Here is a tiny trained network, its code and every weight. The questions are about switching its units off for an input and a class, where a switched-off unit gives its printed mean instead of its output.

import numpy as np


def w(rows, s, z=0):
    codes = np.array(rows[::2]) - 128.0
    scale = np.full(codes.shape[1], s)
    scale[-1] = z or s
    return codes * scale


def norm(h):
    return h / np.sqrt((h * h).mean(-1, keepdims=True) + 1e-5)


def f(y):
    return y / 2 * (1 + np.tanh(0.7978845608 * (y + 0.044715 * y**3)))


def log_softmax(a):
    a = a - a.max(-1, keepdims=True)
    return a - np.log(np.exp(a).sum(-1, keepdims=True))


def net(x, mask):
    res = np.array(x, float).reshape(1, 6) / 4 @ E
    u = 0
    for l in range(2):
        y = f(norm(res) @ A[l][:, :-1].T + A[l][:, -1])
        res = res + np.where(mask[u : u + 10], y, B[l][:, -1]) @ B[l][:, :-1]
        u += 10
    return log_softmax(norm(res)[-1] @ U[:, :-1].T + U[:, -1])


A, B = {}, {}
E = w([
[162,64,24,87,170,185],'x0',
[216,144,151,10,71,106],'x1',
[127,152,137,94,221,95],'x2',
[117,255,43,130,107,134],'x3',
[126,150,167,120,154,195],'x4',
[130,127,126,127,130,127],'x5',
],0.0086)
A[0] = w([
[190,94,82,132,167,162,106],'L0N0',
[141,165,178,126,157,208,102],'L0N1',
[158,212,74,140,118,123,3],'L0N2',
[63,124,117,167,149,131,85],'L0N3',
[106,153,191,129,155,66,20],'L0N4',
[115,97,81,138,106,9,174],'L0N5',
[114,93,55,99,141,119,28],'L0N6',
[85,133,126,75,212,76,37],'L0N7',
[160,169,175,184,115,105,75],'L0N8',
[137,157,141,99,213,89,79],'L0N9',
],0.013,0.0045)
B[0] = w([
[44,133,136,90,118,116,248],'L0N0',
[126,133,177,84,152,196,203],'L0N1',
[122,192,107,139,120,155,206],'L0N2',
[181,182,139,121,148,134,227],'L0N3',
[69,94,92,84,122,134,190],'L0N4',
[135,167,233,109,168,248,253],'L0N5',
[57,111,130,81,138,161,181],'L0N6',
[153,93,111,191,30,138,200],'L0N7',
[62,85,77,72,115,146,180],'L0N8',
[133,111,114,143,39,181,211],'L0N9',
],0.012,0.0041)
A[1] = w([
[253,123,130,41,102,59,90],'L1N0',
[105,140,116,130,35,188,154],'L1N1',
[121,73,129,180,42,152,86],'L1N2',
[155,3,194,137,184,83,67],'L1N3',
[92,115,119,211,226,122,1],'L1N4',
[95,115,116,230,138,157,207],'L1N5',
[54,174,197,140,81,68,75],'L1N6',
[122,123,125,70,130,197,216],'L1N7',
[162,70,12,111,184,144,167],'L1N8',
[82,157,172,134,107,61,23],'L1N9',
],0.012,0.0026)
B[1] = w([
[117,143,142,145,155,43,154],'L1N0',
[150,71,113,172,146,106,230],'L1N1',
[185,112,81,119,98,151,164],'L1N2',
[101,252,26,181,124,176,181],'L1N3',
[129,141,162,98,124,27,162],'L1N4',
[188,109,167,70,99,81,196],'L1N5',
[97,78,83,91,159,138,151],'L1N6',
[127,109,174,170,150,117,255],'L1N7',
[81,107,139,104,79,108,153],'L1N8',
[84,89,100,75,130,126,123],'L1N9',
],0.015,0.0095)
U = w([
[8,53,108,54,119,131,122],'0',
[114,215,56,171,120,149,130],'1',
[162,135,188,112,143,9,138],'2',
[183,58,108,179,76,127,113],'3',
[114,113,151,153,141,126,246],'4',
[125,118,214,145,171,186,114],'5',
[164,83,110,112,199,145,42],'6',
],0.016,0.012)

Each question gives the input, the list of numbers given to net, and the class t.
The units are the neurons (one row each of A and B). Each row of codes is followed by its name. A weight is (code - 128) times the scale printed after its matrix; where a second scale follows, it is the last column's (A, B and U).
mask holds one flag per neuron, layer by layer. A switched-off neuron (its flag False) gives its mean, the last column of its row in B, instead of its output. The means were averaged over made-up inputs and are rounded, as every weight is.
A unit's drop is (log p(t) with every unit on - log p(t) with that unit switched off) / (log p(t) with every unit on - log p(t) with every unit switched off).
The circuit of an input: a set's keep is (log p(t) with only the set's units on - log p(t) with every unit switched off) / (log p(t) with every unit on - log p(t) with every unit switched off). Starting from the 12 units with the biggest drops (on a tie, the unit counted first), units are removed one at a time, each time the one whose removal leaves the highest keep (on an exact tie, the one counted first), for as long as the keep stays at least 0.8.
circuit, biggest first: the units of the circuit, biggest drop first
k most important neurons: the k neurons with the biggest drops, biggest first
k most important neurons of layer l: the k neurons of layer l with the biggest drops, biggest first
input [-1,7,8,4,-4,0], class 3: circuit, biggest first	L0N9; L0N7
input [3,6,-5,5,-2,2], class 2: 3 most important neurons of layer 1	L1N0; L1N3; L1N2
input [-1,0,5,5,-8,8], class 4: circuit, biggest first	L0N5; L0N7; L0N9
input [2,8,2,4,6,4], class 2: circuit, biggest first	L1N0
input [8,-1,-2,7,6,7], class 0: circuit, biggest first	L1N8; L1N3
input [-5,2,6,-3,-5,3], class 3: circuit, biggest first	L0N7; L0N9
input [8,-7,-2,1,7,6], class 0: 2 most important neurons of layer 0	L0N5; L0N0
input [-8,4,-3,4,7,-1], class 0: 2 most important neurons	L0N5; L1N6
input [-5,0,6,-3,-2,-3], class 3: circuit, biggest first	L0N7; L1N2
input [-2,2,7,5,-4,-7], class 3: 2 most important neurons of layer 1	L1N1; L1N3
input [5,-7,-3,-4,-8,2], class 5: 2 most important neurons	L0N5; L0N6
input [3,2,-4,5,-3,7], class 4: 2 most important neurons of layer 1	L1N3; L1N1
input [-4,-6,1,5,5,2], class 2: circuit, biggest first	L0N5; L1N5
input [2,5,7,4,-7,-8], class 4: 2 most important neurons	L0N5; L0N7
input [2,-8,8,7,1,-5], class 2: circuit, biggest first	L1N5; L1N4
input [-1,-8,0,-5,-1,8], class 2: 2 most important neurons of layer 1	L1N4; L1N5
input [-8,-6,1,-7,-8,-2], class 0: circuit, biggest first	L1N6
input [-6,-4,-4,-6,6,1], class 0: circuit, biggest first	L1N6; L0N5
input [4,-8,-2,-1,6,4], class 2: 2 most important neurons	L1N4; L0N5
input [6,-1,4,1,0,3], class 0: 2 most important neurons of layer 0	L0N6; L0N0
